Below are the code and all the weights of a small trained network. Each question names an input and a target symbol and asks about switching units off, where a switched-off unit gives its printed mean instead of its output.

import numpy as np


def w(rows, s, z=0):
    codes = np.array(rows[::2]) - 128.0
    scale = np.full(codes.shape[1], s)
    scale[-1] = z or s
    return codes * scale


def norm(h):
    return h / np.sqrt((h * h).mean(-1, keepdims=True) + 1e-5)


def f(y):
    return np.maximum(y, 0)


def softmax(a):
    e = np.exp(a - a.max(-1, keepdims=True))
    return e / e.sum(-1, keepdims=True)


def log_softmax(a):
    a = a - a.max(-1, keepdims=True)
    return a - np.log(np.exp(a).sum(-1, keepdims=True))


def net(x, mask):
    ids = ['βγδεζηθξπτφψω'.index(c) for c in x.split()]
    T = len(ids)
    res = E[ids] + P[:T]
    u = 0
    for l in range(2):
        r = norm(res)
        for j in range(2):
            rows = slice(3 * j, 3 * j + 3)
            q, k, v = (r @ M[l][rows].T for M in (Q, K, V))
            z = softmax(np.where(np.tri(T) > 0, q @ k.T / 3**0.5, -1e9)) @ v
            o = O[l][rows]
            res = res + np.where(mask[u + j], z, o[:, -1]) @ o[:, :-1]
        u += 2
        y = f(norm(res) @ A[l][:, :-1].T + A[l][:, -1])
        res = res + np.where(mask[u : u + 8], y, B[l][:, -1]) @ B[l][:, :-1]
        u += 8
    return log_softmax(norm(res)[-1] @ U[:, :-1].T + U[:, -1])


Q, K, V, O, A, B = {}, {}, {}, {}, {}, {}
E = w([
[112,123,134],'β',
[149,228,146],'γ',
[142,153,77],'δ',
[92,35,103],'ε',
[108,123,64],'ζ',
[187,89,74],'η',
[114,176,165],'θ',
[129,49,88],'ξ',
[113,121,134],'π',
[98,139,158],'τ',
[95,95,133],'φ',
[178,35,4],'ψ',
[118,113,146],'ω',
],0.024)
P = w([
[62,92,147],'0',
[205,53,252],'1',
[218,72,223],'2',
[218,86,206],'3',
[221,95,213],'4',
[218,107,208],'5',
],0.004)
Q[0] = w([
[147,123,78],'L0H1',
[117,79,119],'L0H1',
[110,229,110],'L0H1',
[145,154,73],'L0H2',
[84,147,118],'L0H2',
[129,148,6],'L0H2',
],0.013)
K[0] = w([
[165,105,84],'L0H1',
[88,66,60],'L0H1',
[254,196,110],'L0H1',
[136,124,57],'L0H2',
[79,116,75],'L0H2',
[133,204,67],'L0H2',
],0.0095)
V[0] = w([
[173,20,86],'L0H1',
[226,51,210],'L0H1',
[63,2,93],'L0H1',
[186,39,122],'L0H2',
[52,183,239],'L0H2',
[232,83,165],'L0H2',
],0.006)
O[0] = w([
[110,77,88,174],'L0H1',
[124,71,143,156],'L0H1',
[8,254,144,254],'L0H1',
[104,154,123,177],'L0H2',
[65,174,43,149],'L0H2',
[39,182,164,143],'L0H2',
],0.0063,0.0057)
A[0] = w([
[91,130,172,126],'L0N1',
[212,127,127,46],'L0N2',
[97,101,77,155],'L0N3',
[125,98,134,170],'L0N4',
[119,87,209,3],'L0N5',
[124,224,138,246],'L0N6',
[93,115,107,90],'L0N7',
[135,9,187,119],'L0N8',
],0.012,0.002)
B[0] = w([
[97,151,91,254],'L0N1',
[125,230,142,175],'L0N2',
[138,108,168,222],'L0N3',
[87,138,118,160],'L0N4',
[169,153,94,167],'L0N5',
[254,89,95,229],'L0N6',
[130,124,152,209],'L0N7',
[113,90,90,186],'L0N8',
],0.0093,0.0048)
Q[1] = w([
[150,108,250],'L1H1',
[140,102,94],'L1H1',
[150,101,202],'L1H1',
[125,114,116],'L1H2',
[189,191,100],'L1H2',
[140,129,120],'L1H2',
],0.013)
K[1] = w([
[151,108,248],'L1H1',
[88,108,91],'L1H1',
[132,117,159],'L1H1',
[109,133,140],'L1H2',
[139,127,91],'L1H2',
[146,143,180],'L1H2',
],0.017)
V[1] = w([
[54,2,111],'L1H1',
[143,200,255],'L1H1',
[240,125,208],'L1H1',
[41,160,48],'L1H2',
[148,180,157],'L1H2',
[110,176,224],'L1H2',
],0.0072)
O[1] = w([
[174,116,150,145],'L1H1',
[219,78,3,49],'L1H1',
[208,176,116,2],'L1H1',
[247,145,115,242],'L1H2',
[104,225,250,109],'L1H2',
[46,172,119,98],'L1H2',
],0.005,0.0057)
A[1] = w([
[170,141,163,62],'L1N1',
[76,119,91,108],'L1N2',
[189,78,180,44],'L1N3',
[153,114,203,40],'L1N4',
[84,74,147,232],'L1N5',
[197,212,254,185],'L1N6',
[50,133,155,251],'L1N7',
[148,239,193,76],'L1N8',
],0.0078,0.0023)
B[1] = w([
[134,223,113,142],'L1N1',
[213,155,74,179],'L1N2',
[92,196,162,140],'L1N3',
[154,184,81,136],'L1N4',
[183,178,219,226],'L1N5',
[5,70,158,206],'L1N6',
[210,182,118,253],'L1N7',
[135,91,2,188],'L1N8',
],0.0056,0.0062)
U = w([
[164,75,91,156],'β',
[115,78,150,127],'γ',
[235,167,110,91],'δ',
[157,156,129,3],'ε',
[43,175,211,176],'ζ',
[155,51,164,246],'η',
[150,167,148,107],'θ',
[159,150,132,19],'ξ',
[58,132,49,67],'π',
[77,141,43,127],'τ',
[167,207,6,167],'φ',
[221,111,245,129],'ψ',
[236,170,122,79],'ω',
],0.013,0.0044)

Each question gives the input, a string of symbols that net reads in full, and the target symbol t.
The units are the heads (3 rows each of Q, K, V and O) and the neurons (one row each of A and B). Each row of codes is followed by its name. A weight is (code - 128) times the scale printed after its matrix; where a second scale follows, it is the last column's (O, A, B and U).
mask holds one flag per unit, layer by layer, with each layer's heads first. A switched-off unit (its flag False) gives its mean, the last column of its rows in O or B, instead of its output. The means were averaged over made-up inputs and are rounded, as every weight is.
A unit's drop is (log p(t) with every unit on - log p(t) with that unit switched off) / (log p(t) with every unit on - log p(t) with every unit switched off).
most important unit: the unit with the biggest drop
k most important neurons: the k neurons with the biggest drops, biggest first
k most important neurons of layer l: the k neurons of layer l with the biggest drops, biggest first
which heads matter: for each layer, one digit per head in row order, 1 if its drop is at least 0.15 and else 0, layers parted by /
drop of u: that unit's drop, to one decimal
input π φ π τ ζ β, target π: most important unit -> L0N6
input π φ φ ψ η π, target π: 4 most important neurons -> [L0N8; L1N6; L1N8; L0N6]
input φ δ γ φ, target φ: which heads matter -> 10 / 10
input ψ π τ, target π: 4 most important neurons -> [L0N1; L0N3; L0N5; L0N6]
input π η φ φ τ, target τ: which heads matter -> 00 / 00
input φ π φ τ, target τ: which heads matter -> 00 / 01
input φ τ φ δ φ η, target φ: which heads matter -> 10 / 11
input τ π φ π, target τ: which heads matter -> 00 / 01
input π φ φ π η, target π: 2 most important neurons of layer 0 -> [L0N6; L0N2]
input π ζ ω, target π: 2 most important neurons of layer 1 -> [L1N6; L1N8]
input ζ ζ φ π π ω, target ζ: 4 most important neurons -> [L1N6; L0N8; L0N2; L1N2]
input π π β, target π: which heads matter -> 10 / 01
input π η η β η, target π: which heads matter -> 01 / 01
input φ β ω, target φ: which heads matter -> 00 / 10
input π τ φ π, target π: most important unit -> L0N6
input τ ζ β, target τ: which heads matter -> 10 / 10
input π φ φ π θ ζ, target ψ: which heads matter -> 01 / 00
input φ θ φ π, target φ: which heads matter -> 00 / 00
input τ ζ γ φ φ ω, target τ: which heads matter -> 11 / 00
input φ ξ π φ π, target φ: 2 most important neurons of layer 0 -> [L0N8; L0N6]
input φ ζ π η, target φ: 4 most important neurons of layer 0 -> [L0N2; L0N3; L0N6; L0N8]
input φ φ π ω, target φ: most important neuron -> [L0N8]
input φ ξ β, target φ: drop of L1N5 -> 0.2
